Below are the code and all the weights of a small trained network. Each question names an input and a class and asks about switching units off, where a switched-off unit gives its printed mean instead of its output.

import numpy as np


def w(rows, s, z=0):
    codes = np.array(rows[::2]) - 128.0
    scale = np.full(codes.shape[1], s)
    scale[-1] = z or s
    return codes * scale


def f(y):
    return y / 2 * (1 + np.tanh(0.7978845608 * (y + 0.044715 * y**3)))


def log_softmax(a):
    a = a - a.max(-1, keepdims=True)
    return a - np.log(np.exp(a).sum(-1, keepdims=True))


def net(x, mask):
    res = np.array(x, float).reshape(1, 5) / 4 @ E
    y = f(res @ A[0][:, :-1].T + A[0][:, -1])
    res = res + np.where(mask, y, B[0][:, -1]) @ B[0][:, :-1]
    return log_softmax(res[-1] @ U[:, :-1].T + U[:, -1])


A, B = {}, {}
E = w([
[206,61,206],'x0',
[188,240,140],'x1',
[129,128,127],'x2',
[38,158,255],'x3',
[128,128,128],'x4',
],0.0099)
A[0] = w([
[198,107,41,132],'neuron 1',
[32,25,125,18],'neuron 2',
[203,252,148,1],'neuron 3',
[202,73,237,45],'neuron 4',
[47,172,249,111],'neuron 5',
[87,31,69,66],'neuron 6',
[114,132,122,10],'neuron 7',
[40,162,78,36],'neuron 8',
[11,167,60,62],'neuron 9',
[175,62,175,60],'neuron 10',
[181,131,63,120],'neuron 11',
[169,118,86,64],'neuron 12',
[138,135,122,35],'neuron 13',
],0.018,0.004)
B[0] = w([
[75,146,195,228],'neuron 1',
[235,132,137,229],'neuron 2',
[253,107,80,191],'neuron 3',
[68,119,48,217],'neuron 4',
[107,141,238,254],'neuron 5',
[201,128,142,214],'neuron 6',
[126,94,117,123],'neuron 7',
[56,106,86,196],'neuron 8',
[86,131,48,226],'neuron 9',
[89,134,65,189],'neuron 10',
[108,128,181,197],'neuron 11',
[101,126,160,169],'neuron 12',
[138,117,126,123],'neuron 13',
],0.04,0.017)
U = w([
[41,193,225,116],'0',
[205,149,96,255],'1',
[2,152,23,34],'2',
],0.0086,0.0067)

Each question gives the input, the list of numbers given to net, and the class t.
The units are the neurons (one row each of A and B). Each row of codes is followed by its name. A weight is (code - 128) times the scale printed after its matrix; where a second scale follows, it is the last column's (A, B and U).
mask holds one flag per neuron, in row order. A switched-off neuron (its flag False) gives its mean, the last column of its row in B, instead of its output. The means were averaged over made-up inputs and are rounded, as every weight is.
A unit's drop is (log p(t) with every unit on - log p(t) with that unit switched off) / (log p(t) with every unit on - log p(t) with every unit switched off).
The circuit of an input: a set's keep is (log p(t) with only the set's units on - log p(t) with every unit switched off) / (log p(t) with every unit on - log p(t) with every unit switched off). Starting from the 12 units with the biggest drops (on a tie, the unit counted first), units are removed one at a time, each time the one whose removal leaves the highest keep (on an exact tie, the one counted first), for as long as the keep stays at least 0.8.
units of the circuit, in order: the units of the circuit, biggest drop first
most important unit: the unit with the biggest drop
k most important neurons: the k neurons with the biggest drops, biggest first
drop of u: that unit's drop, to one decimal
input [2,7,0,-7,-4], class 0: most important unit	neuron 1
input [7,5,6,-5,0], class 2: 2 most important neurons	[neuron 5; neuron 4]
input [-3,8,4,-8,-8], class 0: 4 most important neurons	[neuron 1; neuron 11; neuron 2; neuron 12]
input [-8,-7,-5,-8,-8], class 0: 2 most important neurons	[neuron 1; neuron 6]
input [-8,6,-4,5,-7], class 2: 2 most important neurons	[neuron 9; neuron 8]
input [7,-7,1,6,-7], class 1: 4 most important neurons	[neuron 2; neuron 1; neuron 9; neuron 8]
input [-5,-4,4,-1,-1], class 2: 2 most important neurons	[neuron 9; neuron 8]
input [6,-5,-2,-4,-7], class 2: 2 most important neurons	[neuron 4; neuron 10]
input [7,-6,3,1,4], class 2: 4 most important neurons	[neuron 4; neuron 10; neuron 3; neuron 5]
input [-6,-8,-3,-2,-8], class 1: 2 most important neurons	[neuron 2; neuron 6]
input [-5,-3,-6,-6,-4], class 0: 2 most important neurons	[neuron 1; neuron 4]
input [0,7,-4,-8,-6], class 0: 3 most important neurons	[neuron 1; neuron 11; neuron 2]
input [7,-5,-7,-2,-4], class 2: 2 most important neurons	[neuron 4; neuron 10]
input [-7,-3,-1,5,-1], class 2: 2 most important neurons	[neuron 9; neuron 8]
input [4,8,8,4,-4], class 1: units of the circuit, in order	[neuron 3]
input [-8,1,4,4,6], class 2: drop of neuron 9	0.3
input [5,-8,7,6,-1], class 1: drop of neuron 2	2.2
input [4,5,3,3,-1], class 1: drop of neuron 3	2.0
input [-5,-8,5,-3,1], class 1: drop of neuron 2	0.2
input [1,-7,8,5,0], class 1: units of the circuit, in order	[neuron 2]
